Below are the code and all the weights of a small trained network. Each question names an input and a target symbol and asks about switching units off, where a switched-off unit gives its printed mean instead of its output.

import numpy as np


def w(rows, s, z=0):
    codes = np.array(rows[::2]) - 128.0
    scale = np.full(codes.shape[1], s)
    scale[-1] = z or s
    return codes * scale


def norm(h):
    return h / np.sqrt((h * h).mean(-1, keepdims=True) + 1e-5)


def f(y):
    return np.maximum(y, 0)


def softmax(a):
    e = np.exp(a - a.max(-1, keepdims=True))
    return e / e.sum(-1, keepdims=True)


def log_softmax(a):
    a = a - a.max(-1, keepdims=True)
    return a - np.log(np.exp(a).sum(-1, keepdims=True))


def net(x, mask):
    ids = ['ΘΛΠΦβμψ'.index(c) for c in x.split()]
    T = len(ids)
    res = E[ids] + P[:T]
    u = 0
    for l in range(2):
        q, k, v = (norm(res) @ M[l].T for M in (Q, K, V))
        z = softmax(np.where(np.tri(T) > 0, q @ k.T / 4**0.5, -1e9)) @ v
        res = res + np.where(mask[u], z, O[l][:, -1]) @ O[l][:, :-1]
        u += 1
        y = f(norm(res) @ A[l][:, :-1].T + A[l][:, -1])
        res = res + np.where(mask[u : u + 8], y, B[l][:, -1]) @ B[l][:, :-1]
        u += 8
    return log_softmax(norm(res)[-1] @ U[:, :-1].T + U[:, -1])


Q, K, V, O, A, B = {}, {}, {}, {}, {}, {}
E = w([
[129,89,76],'Θ',
[192,231,87],'Λ',
[226,255,72],'Π',
[107,82,46],'Φ',
[243,88,215],'β',
[66,181,53],'μ',
[125,155,93],'ψ',
],0.014)
P = w([
[130,155,198],'0',
[227,187,78],'1',
[134,219,160],'2',
[219,132,77],'3',
[123,220,148],'4',
[248,135,86],'5',
[108,217,151],'6',
[221,108,78],'7',
[114,217,154],'8',
[196,92,75],'9',
[112,223,147],'10',
[201,84,67],'11',
[118,217,151],'12',
[205,78,70],'13',
],0.012)
Q[0] = w([
[155,228,154],'0.h0',
[140,129,144],'0.h0',
[194,150,129],'0.h0',
[185,252,110],'0.h0',
],0.013)
K[0] = w([
[93,255,161],'0.h0',
[125,145,163],'0.h0',
[156,176,156],'0.h0',
[145,211,93],'0.h0',
],0.0093)
V[0] = w([
[78,2,98],'0.h0',
[169,81,110],'0.h0',
[228,91,130],'0.h0',
[105,207,92],'0.h0',
],0.0096)
O[0] = w([
[193,254,143,9],'0.h0',
[202,130,138,104],'0.h0',
[177,72,147,127],'0.h0',
[10,108,82,197],'0.h0',
],0.0079,0.014)
A[0] = w([
[123,110,235,136],'0.n0',
[174,163,150,65],'0.n1',
[163,6,197,62],'0.n2',
[86,34,111,189],'0.n3',
[71,109,166,170],'0.n4',
[195,192,203,1],'0.n5',
[209,117,58,13],'0.n6',
[89,114,195,102],'0.n7',
],0.013,0.0035)
B[0] = w([
[121,91,9,136],'0.n0',
[122,92,91,129],'0.n1',
[63,183,80,155],'0.n2',
[158,162,175,251],'0.n3',
[92,154,180,170],'0.n4',
[148,71,102,130],'0.n5',
[48,127,141,165],'0.n6',
[53,173,146,137],'0.n7',
],0.013,0.011)
Q[1] = w([
[48,124,151],'1.h0',
[110,231,236],'1.h0',
[164,249,185],'1.h0',
[75,31,74],'1.h0',
],0.018)
K[1] = w([
[90,96,180],'1.h0',
[5,107,120],'1.h0',
[21,137,98],'1.h0',
[190,167,185],'1.h0',
],0.013)
V[1] = w([
[195,170,208],'1.h0',
[49,255,3],'1.h0',
[57,218,235],'1.h0',
[48,21,158],'1.h0',
],0.0083)
O[1] = w([
[161,154,14,87],'1.h0',
[201,176,255,241],'1.h0',
[212,90,120,254],'1.h0',
[86,14,191,174],'1.h0',
],0.01,0.008)
A[1] = w([
[183,127,155,97],'1.n0',
[209,156,110,55],'1.n1',
[132,133,161,104],'1.n2',
[146,161,50,3],'1.n3',
[202,92,36,90],'1.n4',
[8,141,99,100],'1.n5',
[169,206,58,167],'1.n6',
[75,12,177,29],'1.n7',
],0.015,0.0082)
B[1] = w([
[125,176,105,187],'1.n0',
[94,175,57,151],'1.n1',
[79,135,124,203],'1.n2',
[116,119,52,144],'1.n3',
[39,121,246,255],'1.n4',
[102,215,154,210],'1.n5',
[218,124,89,204],'1.n6',
[210,105,83,239],'1.n7',
],0.012,0.0046)
U = w([
[96,62,67,255],'Θ',
[208,201,231,20],'Λ',
[189,215,120,171],'Π',
[239,89,131,176],'Φ',
[63,181,88,157],'β',
[30,181,134,67],'μ',
[1,2,167,84],'ψ',
],0.011,0.0045)

Each question gives the input, a string of symbols that net reads in full, and the target symbol t.
The units are the heads (4 rows each of Q, K, V and O) and the neurons (one row each of A and B). Each row of codes is followed by its name. A weight is (code - 128) times the scale printed after its matrix; where a second scale follows, it is the last column's (O, A, B and U).
mask holds one flag per unit, layer by layer, with each layer's heads first. A switched-off unit (its flag False) gives its mean, the last column of its rows in O or B, instead of its output. The means were averaged over made-up inputs and are rounded, as every weight is.
A unit's drop is (log p(t) with every unit on - log p(t) with that unit switched off) / (log p(t) with every unit on - log p(t) with every unit switched off).
unit that matters most: the unit with the biggest drop
top k neurons: the k neurons with the biggest drops, biggest first
top k neurons in layer l: the k neurons of layer l with the biggest drops, biggest first
input ψ Φ ψ Θ Λ Θ, target Φ: unit that matters most => 0.n6
input ψ β Λ Λ Π Λ, target Φ: top 3 neurons in layer 0 => 0.n2; 0.n6; 0.n3
input ψ Λ Π μ Λ Π, target Φ: top 3 neurons in layer 1 => 1.n4; 1.n5; 1.n7
input μ ψ Λ Π μ μ Φ Λ Λ μ ψ β, target Λ: top 3 neurons => 0.n2; 0.n3; 0.n6
input ψ Λ Π Φ Λ Λ Π Λ, target Φ: top 3 neurons => 0.n6; 0.n3; 0.n2
input Π Λ Π Π Λ μ Λ Φ Φ μ Λ Θ, target Θ: top 4 neurons => 0.n6; 0.n3; 0.n2; 1.n6
input Π Θ ψ Φ Φ ψ Λ Λ Φ β Λ Φ, target Θ: top 3 neurons => 0.n6; 0.n3; 0.n2
input μ ψ μ ψ Θ, target Λ: top 2 neurons in layer 1 => 1.n4; 1.n7
input ψ ψ Λ Φ Λ ψ Λ β Λ ψ Λ Φ μ ψ, target Φ: top 2 neurons => 0.n2; 0.n6
input β μ ψ Λ Λ Φ, target μ: top 2 neurons in layer 0 => 0.n0; 0.n2
input ψ Λ Λ Λ Λ Θ, target Φ: top 4 neurons => 0.n2; 0.n6; 0.n3; 1.n7
input Π Λ ψ Λ Θ Λ ψ Λ β Λ Λ Λ Λ Π, target Θ: top 2 neurons => 0.n6; 0.n3
input Λ ψ Λ Λ ψ Λ Λ Π Λ β, target ψ: top 2 neurons => 0.n6; 1.n4
input Λ Λ Λ Λ ψ Λ Λ Λ, target ψ: unit that matters most => 1.h0
input Φ Λ Λ μ ψ Λ ψ Λ, target Π: top 3 neurons => 1.n6; 0.n3; 0.n1
input Λ Π Λ Θ Λ Φ ψ Λ, target ψ: top 3 neurons => 0.n3; 1.n4; 0.n6
input Φ Θ ψ Π ψ β μ Λ Λ Λ, target Π: top 4 neurons => 0.n2; 1.n6; 0.n3; 0.n1
input β Λ ψ β, target μ: top 4 neurons => 0.n2; 0.n0; 0.n6; 1.n5
input μ ψ Λ Θ Π β ψ ψ, target Λ: top 3 neurons in layer 0 => 0.n2; 0.n3; 0.n6
input Λ Π ψ Π μ Λ Λ ψ ψ Π Λ Π, target ψ: unit that matters most => 0.n3
input μ Π μ Φ Λ ψ β μ β Λ β Φ, target Λ: top 3 neurons in layer 0 => 0.n6; 0.n3; 0.n0
input Λ Θ ψ μ μ Λ Λ Λ ψ β, target ψ: top 4 neurons in layer 0 => 0.n0; 0.n3; 0.n6; 0.n2
input β Φ β Π μ μ Φ ψ Λ β, target μ: top 4 neurons in layer 0 => 0.n3; 0.n2; 0.n6; 0.n0
